Below is a small trained network, with its code and all its weights. Each question gives an input and a class and asks what happens when units are switched off, that is, made to give their printed mean instead of their output.

import numpy as np


def w(rows, s, z=0):
    codes = np.array(rows[::2]) - 128.0
    scale = np.full(codes.shape[1], s)
    scale[-1] = z or s
    return codes * scale


def f(y):
    return np.maximum(y, 0)


def log_softmax(a):
    a = a - a.max(-1, keepdims=True)
    return a - np.log(np.exp(a).sum(-1, keepdims=True))


def net(x, mask):
    res = np.array(x, float).reshape(1, 5) / 4 @ E
    y = f(res @ A[0][:, :-1].T + A[0][:, -1])
    res = res + np.where(mask, y, B[0][:, -1]) @ B[0][:, :-1]
    return log_softmax(res[-1] @ U[:, :-1].T + U[:, -1])


A, B = {}, {}
E = w([
[139,142,245,200,110,135],'x0',
[47,206,138,99,105,193],'x1',
[195,221,110,129,60,107],'x2',
[104,182,137,168,189,61],'x3',
[122,170,167,26,145,75],'x4',
],0.012)
A[0] = w([
[177,59,56,100,57,150,140],'n0',
[184,191,217,94,146,26,192],'n1',
[87,63,208,134,154,191,198],'n2',
[131,125,2,44,99,133,214],'n3',
[171,122,158,132,212,30,222],'n4',
[158,160,181,226,55,171,253],'n5',
],0.0077,0.0029)
B[0] = w([
[213,88,80,109,98,175,205],'n0',
[90,126,148,74,2,58,226],'n1',
[75,74,231,113,144,179,197],'n2',
[183,180,14,54,175,158,239],'n3',
[71,69,93,136,98,31,206],'n4',
[180,186,235,213,69,159,246],'n5',
],0.0087,0.011)
U = w([
[169,254,193,181,66,155,133],'0',
[174,38,174,243,149,160,125],'1',
[110,244,92,76,186,136,107],'2',
[25,87,195,83,170,217,182],'3',
[193,73,166,83,165,120,3],'4',
[87,77,62,221,229,65,178],'5',
[234,94,64,91,131,188,124],'6',
[92,97,148,94,73,18,107],'7',
],0.0098,0.0044)

Each question gives the input, the list of numbers given to net, and the class t.
The units are the neurons (one row each of A and B). Each row of codes is followed by its name. A weight is (code - 128) times the scale printed after its matrix; where a second scale follows, it is the last column's (A, B and U).
mask holds one flag per neuron, in row order. A switched-off neuron (its flag False) gives its mean, the last column of its row in B, instead of its output. The means were averaged over made-up inputs and are rounded, as every weight is.
A unit's drop is (log p(t) with every unit on - log p(t) with that unit switched off) / (log p(t) with every unit on - log p(t) with every unit switched off).
The circuit of an input: a set's keep is (log p(t) with only the set's units on - log p(t) with every unit switched off) / (log p(t) with every unit on - log p(t) with every unit switched off). Starting from all 6 units, units are removed one at a time, each time the one whose removal leaves the highest keep (on an exact tie, the one counted first), for as long as the keep stays at least 0.8.
circuit, biggest first: the units of the circuit, biggest drop first
k most important neurons: the k neurons with the biggest drops, biggest first
drop of u: that unit's drop, to one decimal
input [-8,6,-5,-4,7], class 2: circuit, biggest first => n3
input [-5,2,-6,5,0], class 5: circuit, biggest first => n1, n5
input [6,-6,5,2,3], class 7: 2 most important neurons => n4, n1
input [3,-7,-3,7,-5], class 5: 3 most important neurons => n4, n0, n1
input [-5,-7,3,5,-2], class 5: 2 most important neurons => n4, n5
input [2,6,-2,4,6], class 7: 3 most important neurons => n1, n5, n3
input [7,0,-4,0,2], class 3: 2 most important neurons => n2, n0
input [-6,8,7,-5,-3], class 6: drop of n0 => 0.2
input [-3,-2,8,7,6], class 7: drop of n5 => 0.0
input [-1,2,8,-7,4], class 6: drop of n0 => 0.1
input [8,-5,5,2,6], class 7: 2 most important neurons => n1, n4
